Below is a small trained network, with its code and all its weights. Each question gives an input and a target symbol and asks what happens when units are switched off, that is, made to give their printed mean instead of their output.

import numpy as np


def w(rows, s, z=0):
    codes = np.array(rows[::2]) - 128.0
    scale = np.full(codes.shape[1], s)
    scale[-1] = z or s
    return codes * scale


def norm(h):
    return h / np.sqrt((h * h).mean(-1, keepdims=True) + 1e-5)


def f(y):
    return y / 2 * (1 + np.tanh(0.7978845608 * (y + 0.044715 * y**3)))


def softmax(a):
    e = np.exp(a - a.max(-1, keepdims=True))
    return e / e.sum(-1, keepdims=True)


def log_softmax(a):
    a = a - a.max(-1, keepdims=True)
    return a - np.log(np.exp(a).sum(-1, keepdims=True))


def net(x, mask):
    ids = ['βγεζηθμστφψω'.index(c) for c in x.split()]
    T = len(ids)
    res = E[ids] + P[:T]
    r = norm(res)
    for j in range(2):
        rows = slice(3 * j, 3 * j + 3)
        q, k, v = (r @ M[0][rows].T for M in (Q, K, V))
        z = softmax(np.where(np.tri(T) > 0, q @ k.T / 3**0.5, -1e9)) @ v
        o = O[0][rows]
        res = res + np.where(mask[j], z, o[:, -1]) @ o[:, :-1]
    y = f(norm(res) @ A[0][:, :-1].T + A[0][:, -1])
    res = res + np.where(mask[2:10], y, B[0][:, -1]) @ B[0][:, :-1]
    return log_softmax(norm(res)[-1] @ U[:, :-1].T + U[:, -1])


Q, K, V, O, A, B = {}, {}, {}, {}, {}, {}
E = w([
[117,104,116,100,148,94,124,119,163],'β',
[157,77,132,124,181,77,106,147,86],'γ',
[105,119,36,148,154,140,97,137,189],'ε',
[189,35,90,196,123,146,173,105,63],'ζ',
[144,93,119,64,118,119,227,204,160],'η',
[205,80,117,110,191,109,111,129,175],'θ',
[166,124,126,117,163,129,121,126,138],'μ',
[145,96,106,93,145,127,144,138,117],'σ',
[154,111,141,123,87,207,160,121,188],'τ',
[156,122,136,116,158,129,132,126,124],'φ',
[75,119,128,148,188,169,115,246,129],'ψ',
[147,76,80,32,121,114,98,78,75],'ω',
],0.012)
P = w([
[117,253,116,163,28,184,120,161,94],'0',
[111,83,165,66,254,179,43,143,105],'1',
[116,72,162,96,216,179,27,171,123],'2',
[117,55,165,115,191,167,36,179,138],'3',
[146,55,176,132,174,159,76,144,142],'4',
[143,55,165,148,163,148,81,147,152],'5',
[145,35,171,157,147,141,100,129,161],'6',
[171,45,146,163,146,124,122,122,159],'7',
[167,45,137,177,141,131,146,145,172],'8',
[150,35,101,180,152,142,165,160,157],'9',
[152,38,90,181,145,153,176,147,141],'10',
[162,42,79,179,166,141,206,167,161],'11',
],0.0046)
Q[0] = w([
[104,254,238,72,117,87,64,28,83],'H1',
[119,155,171,199,157,96,183,98,107],'H1',
[184,58,129,90,132,98,85,69,100],'H1',
[187,49,147,105,225,207,18,203,179],'H2',
[188,33,36,91,192,195,149,163,118],'H2',
[178,62,63,184,184,135,143,202,183],'H2',
],0.007)
K[0] = w([
[107,46,175,21,192,130,61,89,114],'H1',
[143,142,134,75,120,98,134,58,122],'H1',
[38,50,106,208,117,170,222,158,184],'H1',
[145,161,79,17,73,146,101,80,31],'H2',
[152,215,65,131,2,141,119,133,16],'H2',
[211,221,124,102,54,94,46,105,108],'H2',
],0.0067)
V[0] = w([
[164,108,85,144,139,102,102,66,129],'H1',
[99,163,98,237,142,252,143,88,100],'H1',
[92,165,48,167,155,58,50,158,133],'H1',
[2,192,129,110,67,112,152,120,95],'H2',
[90,70,124,113,105,111,115,66,115],'H2',
[144,117,118,99,142,178,123,104,236],'H2',
],0.0088)
O[0] = w([
[130,119,90,106,83,145,2,37,94,124],'H1',
[102,60,205,185,153,135,97,105,130,121],'H1',
[91,180,69,196,133,106,157,96,136,174],'H1',
[86,145,206,166,20,91,195,83,199,2],'H2',
[104,55,101,187,112,175,172,160,131,178],'H2',
[123,108,60,65,197,192,151,103,198,140],'H2',
],0.0089,0.0067)
A[0] = w([
[85,122,94,217,166,126,78,48,135,3],'N1',
[84,184,104,2,109,173,133,66,19,20],'N2',
[174,152,231,139,78,71,134,166,159,93],'N3',
[148,172,87,55,158,136,165,221,123,103],'N4',
[114,140,152,42,218,151,21,133,125,23],'N5',
[129,114,83,136,225,101,112,135,104,179],'N6',
[121,70,109,151,152,197,58,150,60,209],'N7',
[203,109,125,155,180,40,173,112,175,152],'N8',
],0.007,0.0024)
B[0] = w([
[125,7,102,54,154,25,131,91,117,154],'N1',
[38,54,162,233,61,144,162,193,145,148],'N2',
[53,118,68,53,128,126,73,123,120,142],'N3',
[141,138,138,118,65,58,173,116,70,190],'N4',
[116,151,132,137,2,179,177,83,138,187],'N5',
[111,186,151,146,147,119,121,69,148,239],'N6',
[144,186,164,140,143,121,171,123,132,253],'N7',
[76,146,107,149,146,169,154,170,53,177],'N8',
],0.0078,0.008)
U = w([
[123,184,98,144,69,90,215,66,240,108],'β',
[184,190,133,216,89,36,52,147,23,52],'γ',
[72,56,86,190,180,86,86,13,174,97],'ε',
[184,77,204,219,116,180,53,60,59,4],'ζ',
[178,97,125,37,115,44,215,178,124,59],'η',
[209,123,23,91,174,192,58,140,114,239],'θ',
[159,221,196,157,80,140,139,14,144,155],'μ',
[59,98,118,66,111,82,65,164,106,81],'σ',
[174,52,214,81,128,226,140,123,194,112],'τ',
[106,152,190,107,104,109,72,100,117,142],'φ',
[39,183,188,216,202,155,204,165,87,155],'ψ',
[83,26,86,179,2,153,105,149,102,210],'ω',
],0.0061,0.0024)

Each question gives the input, a string of symbols that net reads in full, and the target symbol t.
The units are the heads (3 rows each of Q, K, V and O) and the neurons (one row each of A and B). Each row of codes is followed by its name. A weight is (code - 128) times the scale printed after its matrix; where a second scale follows, it is the last column's (O, A, B and U).
mask holds one flag per unit, heads first, then neurons. A switched-off unit (its flag False) gives its mean, the last column of its rows in O or B, instead of its output. The means were averaged over made-up inputs and are rounded, as every weight is.
A unit's drop is (log p(t) with every unit on - log p(t) with that unit switched off) / (log p(t) with every unit on - log p(t) with every unit switched off).
The circuit of an input: a set's keep is (log p(t) with only the set's units on - log p(t) with every unit switched off) / (log p(t) with every unit on - log p(t) with every unit switched off). Starting from all 10 units, units are removed one at a time, each time the one whose removal leaves the highest keep (on an exact tie, the one counted first), for as long as the keep stays at least 0.8.
circuit, biggest first: the units of the circuit, biggest drop first
k most important neurons: the k neurons with the biggest drops, biggest first
heads that matter: for each layer, one digit per head in row order, 1 if its drop is at least 0.15 and else 0, layers parted by /
input ε ζ θ θ θ θ θ θ σ, target ε: circuit, biggest first	H1, N1
input η θ η ε θ θ φ θ β, target η: circuit, biggest first	H1
input ω θ θ θ θ θ μ ω, target ω: circuit, biggest first	N2, H1
input τ γ ζ θ σ ψ ω ψ ω γ ε, target τ: heads that matter	10
input γ θ θ ω θ θ θ γ ζ θ, target ζ: circuit, biggest first	H1, H2
input β ω θ φ ε ε σ τ ω ω ω, target ε: heads that matter	11
input ε ψ μ, target ε: circuit, biggest first	H1, N1
input θ γ θ ε ε τ θ γ, target θ: heads that matter	01
input σ ω ψ ω θ θ, target σ: 2 most important neurons	N3, N7
input ω τ ω σ θ θ θ μ, target ω: circuit, biggest first	H2, N7
input σ ω θ ψ ω ψ ω θ τ φ η ω, target σ: heads that matter	11
input τ μ φ ω ω η θ, target τ: heads that matter	10
input ψ θ θ β ζ θ β, target ψ: 2 most important neurons	N8, N5
input ζ θ σ θ ω β μ ω θ, target ζ: circuit, biggest first	H1
input ω φ ω θ, target ω: circuit, biggest first	H2, N6
input ψ β ψ θ ψ ω φ ω ω, target ψ: heads that matter	10
input μ β τ, target μ: heads that matter	01
input ω θ ε θ ω γ θ η β ε, target ω: 2 most important neurons	N6, N7
input θ θ θ ψ θ ω σ, target ψ: heads that matter	10
input γ θ ζ θ θ, target γ: heads that matter	01
input τ β μ θ θ β θ θ β ε ψ, target τ: circuit, biggest first	H1, H2
input ω ψ θ ω θ θ τ, target ω: circuit, biggest first	H2, N7
